Below are the code and all the weights of a small trained network. Each question names an input and a class and asks about switching units off, where a switched-off unit gives its printed mean instead of its output.

import numpy as np


def w(rows, s, z=0):
    codes = np.array(rows[::2]) - 128.0
    scale = np.full(codes.shape[1], s)
    scale[-1] = z or s
    return codes * scale


def f(y):
    return y / 2 * (1 + np.tanh(0.7978845608 * (y + 0.044715 * y**3)))


def log_softmax(a):
    a = a - a.max(-1, keepdims=True)
    return a - np.log(np.exp(a).sum(-1, keepdims=True))


def net(x, mask):
    res = np.array(x, float).reshape(1, 6) / 4 @ E
    y = f(res @ A[0][:, :-1].T + A[0][:, -1])
    res = res + np.where(mask, y, B[0][:, -1]) @ B[0][:, :-1]
    return log_softmax(res[-1] @ U[:, :-1].T + U[:, -1])


A, B = {}, {}
E = w([
[149,137,167,50,169,150,103,120],'x0',
[146,1,53,180,128,99,173,161],'x1',
[112,162,126,172,93,120,132,123],'x2',
[9,170,68,96,177,158,179,124],'x3',
[85,97,69,136,159,125,55,139],'x4',
[112,180,140,161,91,127,171,119],'x5',
],0.0051)
A[0] = w([
[112,179,159,87,141,132,104,125,177],'n1',
[196,3,129,100,143,132,114,123,118],'n2',
[207,197,196,136,96,130,163,136,162],'n3',
[66,123,87,128,140,126,184,131,156],'n4',
[96,130,81,214,96,120,68,122,69],'n5',
[116,192,146,94,136,132,90,126,179],'n6',
[127,126,125,129,128,128,128,126,114],'n7',
[93,206,148,74,152,134,84,132,160],'n8',
[114,131,113,130,130,125,142,135,142],'n9',
[66,128,79,126,142,129,196,134,151],'n10',
[171,165,177,137,100,124,157,127,148],'n11',
[136,111,121,130,128,125,122,126,116],'n12',
[59,109,86,128,139,124,171,123,163],'n13',
[127,125,126,130,128,129,126,128,103],'n14',
[129,127,127,130,130,128,128,127,112],'n15',
[140,87,117,144,124,121,112,126,138],'n16',
[160,34,90,168,116,121,79,136,187],'n17',
[169,56,117,123,137,122,113,131,139],'n18',
[134,112,125,132,130,125,122,130,111],'n19',
[108,114,99,177,116,120,92,133,95],'n20',
[109,167,150,98,137,134,102,125,160],'n21',
[131,108,123,134,125,126,120,126,109],'n22',
[153,160,167,134,107,123,147,122,161],'n23',
[132,123,121,130,130,127,125,126,99],'n24',
[141,166,150,125,125,123,129,127,250],'n25',
],0.014,0.0019)
B[0] = w([
[196,139,123,118,110,159,76,90,214],'n1',
[206,135,149,51,170,83,171,255,229],'n2',
[151,143,135,180,136,107,243,39,221],'n3',
[53,125,118,87,111,194,156,156,190],'n4',
[57,125,107,205,108,124,71,80,168],'n5',
[195,115,128,92,131,168,77,87,217],'n6',
[121,124,134,130,129,128,125,130,126],'n7',
[192,124,129,91,117,179,33,109,253],'n8',
[100,123,138,120,128,143,123,131,136],'n9',
[45,109,119,72,123,206,157,148,199],'n10',
[120,131,138,140,154,104,200,67,179],'n11',
[135,141,128,133,121,114,128,153,129],'n12',
[43,138,130,108,90,184,165,169,188],'n13',
[127,126,128,130,124,124,127,133,124],'n14',
[126,131,128,128,128,127,127,131,126],'n15',
[125,136,123,138,145,91,103,156,150],'n16',
[138,134,125,173,145,14,61,221,222],'n17',
[167,123,143,108,139,75,140,208,184],'n18',
[135,139,125,132,124,114,126,150,128],'n19',
[94,126,123,180,107,114,101,117,146],'n20',
[172,125,134,114,115,153,84,106,190],'n21',
[126,136,125,133,130,111,120,145,129],'n22',
[132,118,136,134,147,111,175,75,166],'n23',
[130,133,130,133,116,121,129,144,124],'n24',
[164,103,136,127,135,132,149,73,175],'n25',
],0.028,0.0066)
U = w([
[142,151,167,184,152,111,251,48,230],'0',
[4,104,82,74,70,217,166,152,124],'1',
[198,129,139,78,108,189,26,80,226],'2',
[173,125,157,92,194,45,136,226,43],'3',
[71,125,76,234,102,71,47,150,1],'4',
],0.0046,0.00083)

Each question gives the input, the list of numbers given to net, and the class t.
The units are the neurons (one row each of A and B). Each row of codes is followed by its name. A weight is (code - 128) times the scale printed after its matrix; where a second scale follows, it is the last column's (A, B and U).
mask holds one flag per neuron, in row order. A switched-off neuron (its flag False) gives its mean, the last column of its row in B, instead of its output. The means were averaged over made-up inputs and are rounded, as every weight is.
A unit's drop is (log p(t) with every unit on - log p(t) with that unit switched off) / (log p(t) with every unit on - log p(t) with every unit switched off).
The circuit of an input: a set's keep is (log p(t) with only the set's units on - log p(t) with every unit switched off) / (log p(t) with every unit on - log p(t) with every unit switched off). Starting from the 12 units with the biggest drops (on a tie, the unit counted first), units are removed one at a time, each time the one whose removal leaves the highest keep (on an exact tie, the one counted first), for as long as the keep stays at least 0.8.
units of the circuit, in order: the units of the circuit, biggest drop first
most important unit: the unit with the biggest drop
top k neurons: the k neurons with the biggest drops, biggest first
drop when u is switched off: that unit's drop, to one decimal
input [-2,3,-1,-4,-6,1], class 0: top 3 neurons	(n3, n11, n8)
input [-2,-2,-8,5,-7,4], class 1: units of the circuit, in order	(n10, n4)
input [-2,1,-2,3,7,-5], class 4: most important unit	n17
input [3,5,8,3,-7,8], class 1: top 2 neurons	(n10, n4)
input [0,6,7,-3,7,0], class 4: top 2 neurons	(n5, n20)
input [8,5,-3,-4,-3,7], class 3: top 2 neurons	(n2, n18)
input [-7,-4,-2,-2,0,-5], class 4: top 2 neurons	(n2, n8)
input [3,-7,7,-5,-3,-1], class 0: top 2 neurons	(n3, n11)
input [4,-2,2,-4,-3,-7], class 3: top 3 neurons	(n2, n5, n18)
input [3,-1,0,7,-4,8], class 1: top 2 neurons	(n10, n4)
input [-5,6,0,8,0,4], class 1: drop when n10 is switched off	0.0
input [6,2,6,1,6,0], class 4: drop when n10 is switched off	0.1
input [-7,1,-8,-8,6,1], class 3: drop when n2 is switched off	0.3
input [-7,3,6,-6,6,1], class 4: units of the circuit, in order	(n5)
input [2,4,1,-3,7,2], class 3: drop when n2 is switched off	0.5
